Below is a small trained network, with its code and all its weights. Each question gives an input and a class and asks what happens when units are switched off, that is, made to give their printed mean instead of their output.

import numpy as np


def w(rows, s, z=0):
    codes = np.array(rows[::2]) - 128.0
    scale = np.full(codes.shape[1], s)
    scale[-1] = z or s
    return codes * scale


def f(y):
    return y / 2 * (1 + np.tanh(0.7978845608 * (y + 0.044715 * y**3)))


def log_softmax(a):
    a = a - a.max(-1, keepdims=True)
    return a - np.log(np.exp(a).sum(-1, keepdims=True))


def net(x, mask):
    res = np.array(x, float).reshape(1, 6) / 4 @ E
    y = f(res @ A[0][:, :-1].T + A[0][:, -1])
    res = res + np.where(mask, y, B[0][:, -1]) @ B[0][:, :-1]
    return log_softmax(res[-1] @ U[:, :-1].T + U[:, -1])


A, B = {}, {}
E = w([
[253,197,154,167,151,179,46,142,203,61],'x0',
[70,216,172,222,22,43,111,46,233,141],'x1',
[177,84,41,89,136,213,123,129,133,113],'x2',
[220,125,108,95,93,124,95,120,147,158],'x3',
[122,142,154,155,78,89,209,137,166,72],'x4',
[216,53,75,66,89,87,102,229,197,119],'x5',
],0.0048)
A[0] = w([
[105,121,153,119,2,5,143,143,191,158,242],'n0',
[226,93,60,68,80,176,123,160,207,102,169],'n1',
[136,61,69,62,125,136,126,162,127,135,175],'n2',
[90,163,137,170,131,113,132,55,95,167,252],'n3',
[54,130,132,146,126,103,148,104,59,157,204],'n4',
[141,185,163,197,107,129,98,106,206,118,175],'n5',
[149,115,129,115,192,148,129,139,89,122,244],'n6',
[188,113,123,77,180,146,89,170,123,139,186],'n7',
],0.0076,0.0043)
B[0] = w([
[100,188,217,133,149,95,223,119,165,22,254],'n0',
[180,91,117,63,121,190,51,62,149,224,238],'n1',
[148,93,162,81,144,186,68,42,117,207,205],'n2',
[126,141,210,70,142,155,122,45,139,143,216],'n3',
[127,87,199,43,169,171,113,67,107,156,212],'n4',
[191,189,116,116,56,57,84,84,254,94,194],'n5',
[116,108,202,82,200,128,203,120,92,121,213],'n6',
[122,57,155,40,227,179,140,150,54,97,209],'n7',
],0.0065,0.0069)
U = w([
[171,110,45,131,103,130,78,177,156,144,45],'0',
[83,131,23,244,27,102,109,245,68,191,6],'1',
[96,147,145,143,164,100,191,184,110,44,170],'2',
[115,84,144,79,179,190,113,87,60,205,173],'3',
[135,191,133,149,43,77,122,89,209,107,171],'4',
[83,116,2,231,20,75,94,228,58,178,3],'5',
],0.0067,0.0037)

Each question gives the input, the list of numbers given to net, and the class t.
The units are the neurons (one row each of A and B). Each row of codes is followed by its name. A weight is (code - 128) times the scale printed after its matrix; where a second scale follows, it is the last column's (A, B and U).
mask holds one flag per neuron, in row order. A switched-off neuron (its flag False) gives its mean, the last column of its row in B, instead of its output. The means were averaged over made-up inputs and are rounded, as every weight is.
A unit's drop is (log p(t) with every unit on - log p(t) with that unit switched off) / (log p(t) with every unit on - log p(t) with every unit switched off).
The circuit of an input: a set's keep is (log p(t) with only the set's units on - log p(t) with every unit switched off) / (log p(t) with every unit on - log p(t) with every unit switched off). Starting from all 8 units, units are removed one at a time, each time the one whose removal leaves the highest keep (on an exact tie, the one counted first), for as long as the keep stays at least 0.8.
circuit, biggest first: the units of the circuit, biggest drop first
most important unit: the unit with the biggest drop
k most important neurons: the k neurons with the biggest drops, biggest first
drop when u is switched off: that unit's drop, to one decimal
input [2,2,-6,-1,-2,-3], class 4: 2 most important neurons -> n5, n7
input [-6,3,-3,8,-3,5], class 4: 3 most important neurons -> n0, n7, n6
input [2,4,-7,-2,-8,-1], class 4: circuit, biggest first -> n5, n7
input [-3,0,-8,7,5,3], class 2: most important unit -> n0
input [1,7,4,1,-7,-4], class 4: circuit, biggest first -> n5, n7
input [5,-3,-5,-3,5,-4], class 4: circuit, biggest first -> n7, n5
input [-6,1,-8,3,-1,4], class 2: 3 most important neurons -> n0, n1, n5
input [6,-6,-6,-3,1,-2], class 2: 4 most important neurons -> n1, n2, n4, n3
input [4,1,4,-1,4,4], class 0: drop when n4 is switched off -> 0.2
input [5,0,1,-3,6,-5], class 4: drop when n5 is switched off -> 0.3
input [4,1,3,2,1,-5], class 4: drop when n0 is switched off -> -0.1
